Here is a tiny trained network, its code and every weight. The questions are about switching its units off for an input and a class, where a switched-off unit gives its printed mean instead of its output.

import numpy as np


def w(rows, s, z=0):
    codes = np.array(rows[::2]) - 128.0
    scale = np.full(codes.shape[1], s)
    scale[-1] = z or s
    return codes * scale


def norm(h):
    return h / np.sqrt((h * h).mean(-1, keepdims=True) + 1e-5)


def f(y):
    return np.maximum(y, 0)


def log_softmax(a):
    a = a - a.max(-1, keepdims=True)
    return a - np.log(np.exp(a).sum(-1, keepdims=True))


def net(x, mask):
    res = np.array(x, float).reshape(1, 3) / 4 @ E
    u = 0
    for l in range(4):
        y = f(norm(res) @ A[l][:, :-1].T + A[l][:, -1])
        res = res + np.where(mask[u : u + 4], y, B[l][:, -1]) @ B[l][:, :-1]
        u += 4
    return log_softmax(norm(res)[-1] @ U[:, :-1].T + U[:, -1])


A, B = {}, {}
E = w([
[184,172,95,84,135,109,76,135,188,196,121,171],'x0',
[38,206,186,128,86,200,84,182,86,205,153,78],'x1',
[137,97,131,103,166,181,122,59,101,235,159,1],'x2',
],0.0085)
A[0] = w([
[64,124,253,217,59,182,238,64,122,95,188,120,124],'0.n0',
[82,188,168,82,170,108,114,151,102,212,194,131,38],'0.n1',
[84,189,103,188,85,97,150,223,127,62,133,207,73],'0.n2',
[125,209,45,105,26,101,29,172,191,207,162,140,8],'0.n3',
],0.0056,0.0017)
B[0] = w([
[187,127,102,139,175,177,206,146,11,53,156,111,241],'0.n0',
[211,57,162,183,45,114,39,130,145,100,130,213,214],'0.n1',
[73,28,67,187,160,150,198,255,152,164,133,135,254],'0.n2',
[237,197,88,27,187,220,188,157,100,76,110,169,239],'0.n3',
],0.0066,0.0061)
A[1] = w([
[49,187,160,175,50,149,117,232,118,176,122,210,219],'1.n0',
[43,255,176,142,107,166,118,203,113,71,90,176,102],'1.n1',
[202,60,81,157,144,156,152,183,107,136,96,131,115],'1.n2',
[73,85,175,100,101,145,171,113,134,170,122,109,2],'1.n3',
],0.007,0.0027)
B[1] = w([
[153,146,98,203,175,26,137,121,55,135,117,154,219],'1.n0',
[142,79,131,143,82,98,147,8,212,163,130,74,192],'1.n1',
[101,95,144,32,95,128,21,173,152,160,110,21,255],'1.n2',
[129,87,106,145,121,98,47,150,189,121,135,150,133],'1.n3',
],0.012,0.0087)
A[2] = w([
[167,68,144,151,27,122,115,66,196,100,104,137,2],'2.n0',
[136,95,144,152,145,255,130,58,158,181,189,126,12],'2.n1',
[110,59,108,105,170,129,154,106,171,67,109,138,39],'2.n2',
[180,82,168,107,131,205,97,91,157,181,155,62,98],'2.n3',
],0.0088,0.0021)
B[2] = w([
[87,148,191,154,78,73,27,134,27,143,240,149,152],'2.n0',
[140,130,103,246,189,2,185,111,234,158,50,166,165],'2.n1',
[183,224,172,235,96,129,175,50,78,213,81,158,180],'2.n2',
[85,104,94,134,112,84,133,183,120,84,137,191,255],'2.n3',
],0.0099)
A[3] = w([
[159,97,60,247,101,66,136,117,125,183,102,148,236],'3.n0',
[193,117,167,189,98,129,2,103,48,186,190,59,255],'3.n1',
[126,161,176,202,109,169,200,118,87,74,100,5,142],'3.n2',
[190,203,65,29,183,102,54,23,220,190,152,168,207],'3.n3',
],0.0072,0.00094)
B[3] = w([
[83,102,127,92,131,121,87,67,155,150,170,155,252],'3.n0',
[84,209,187,112,30,147,92,85,133,78,126,68,193],'3.n1',
[249,193,132,114,179,200,139,131,158,147,89,193,175],'3.n2',
[142,144,170,203,161,196,218,111,49,91,112,103,181],'3.n3',
],0.012,0.015)
U = w([
[113,25,49,158,173,67,109,116,157,184,135,208,162],'0',
[117,182,200,149,42,126,67,19,90,130,145,139,134],'1',
[225,177,117,155,198,232,197,145,97,125,99,172,170],'2',
[76,92,92,24,91,136,76,249,102,74,139,91,186],'3',
[107,178,104,96,99,146,206,177,214,130,180,129,2],'4',
[116,145,174,84,125,147,198,143,237,147,131,125,50],'5',
],0.012,0.0049)

Each question gives the input, the list of numbers given to net, and the class t.
The units are the neurons (one row each of A and B). Each row of codes is followed by its name. A weight is (code - 128) times the scale printed after its matrix; where a second scale follows, it is the last column's (A, B and U).
mask holds one flag per neuron, layer by layer. A switched-off neuron (its flag False) gives its mean, the last column of its row in B, instead of its output. The means were averaged over made-up inputs and are rounded, as every weight is.
A unit's drop is (log p(t) with every unit on - log p(t) with that unit switched off) / (log p(t) with every unit on - log p(t) with every unit switched off).
The circuit of an input: a set's keep is (log p(t) with only the set's units on - log p(t) with every unit switched off) / (log p(t) with every unit on - log p(t) with every unit switched off). Starting from the 12 units with the biggest drops (on a tie, the unit counted first), units are removed one at a time, each time the one whose removal leaves the highest keep (on an exact tie, the one counted first), for as long as the keep stays at least 0.8.
circuit, biggest first: the units of the circuit, biggest drop first
most important unit: the unit with the biggest drop
k most important neurons: the k neurons with the biggest drops, biggest first
top k neurons in layer l: the k neurons of layer l with the biggest drops, biggest first
input [5,1,-2], class 2: circuit, biggest first => [0.n3]
input [4,-3,-2], class 2: circuit, biggest first => [3.n3, 2.n3]
input [5,5,8], class 0: circuit, biggest first => [2.n1, 2.n3]
input [-7,-4,8], class 0: 3 most important neurons => [2.n1, 1.n0, 2.n3]
input [-8,5,0], class 2: 2 most important neurons => [0.n0, 3.n2]
input [-8,-5,0], class 2: 4 most important neurons => [3.n2, 1.n1, 0.n0, 0.n1]
input [2,-8,-5], class 1: 2 most important neurons => [2.n0, 2.n2]
input [-6,2,-7], class 0: 2 most important neurons => [0.n2, 1.n0]
input [-8,3,-7], class 2: circuit, biggest first => [0.n0, 3.n2]
input [-2,4,4], class 0: 4 most important neurons => [1.n0, 0.n2, 2.n1, 2.n3]
input [2,-7,6], class 1: 4 most important neurons => [2.n0, 0.n3, 0.n2, 0.n0]
input [-2,-7,5], class 1: 3 most important neurons => [0.n2, 2.n2, 2.n0]
input [-7,-6,4], class 2: top 2 neurons in layer 3 => [3.n2, 3.n0]
input [-5,1,-6], class 0: most important unit => 0.n2
input [6,7,-8], class 0: 3 most important neurons => [0.n2, 1.n0, 3.n1]
input [-2,0,1], class 3: 2 most important neurons => [2.n2, 1.n0]
input [-2,-4,4], class 0: top 3 neurons in layer 1 => [1.n0, 1.n1, 1.n3]
input [3,-2,3], class 3: top 2 neurons in layer 3 => [3.n0, 3.n2]
input [-5,0,-6], class 0: top 2 neurons in layer 0 => [0.n2, 0.n3]
input [1,-2,-2], class 3: circuit, biggest first => [1.n2]
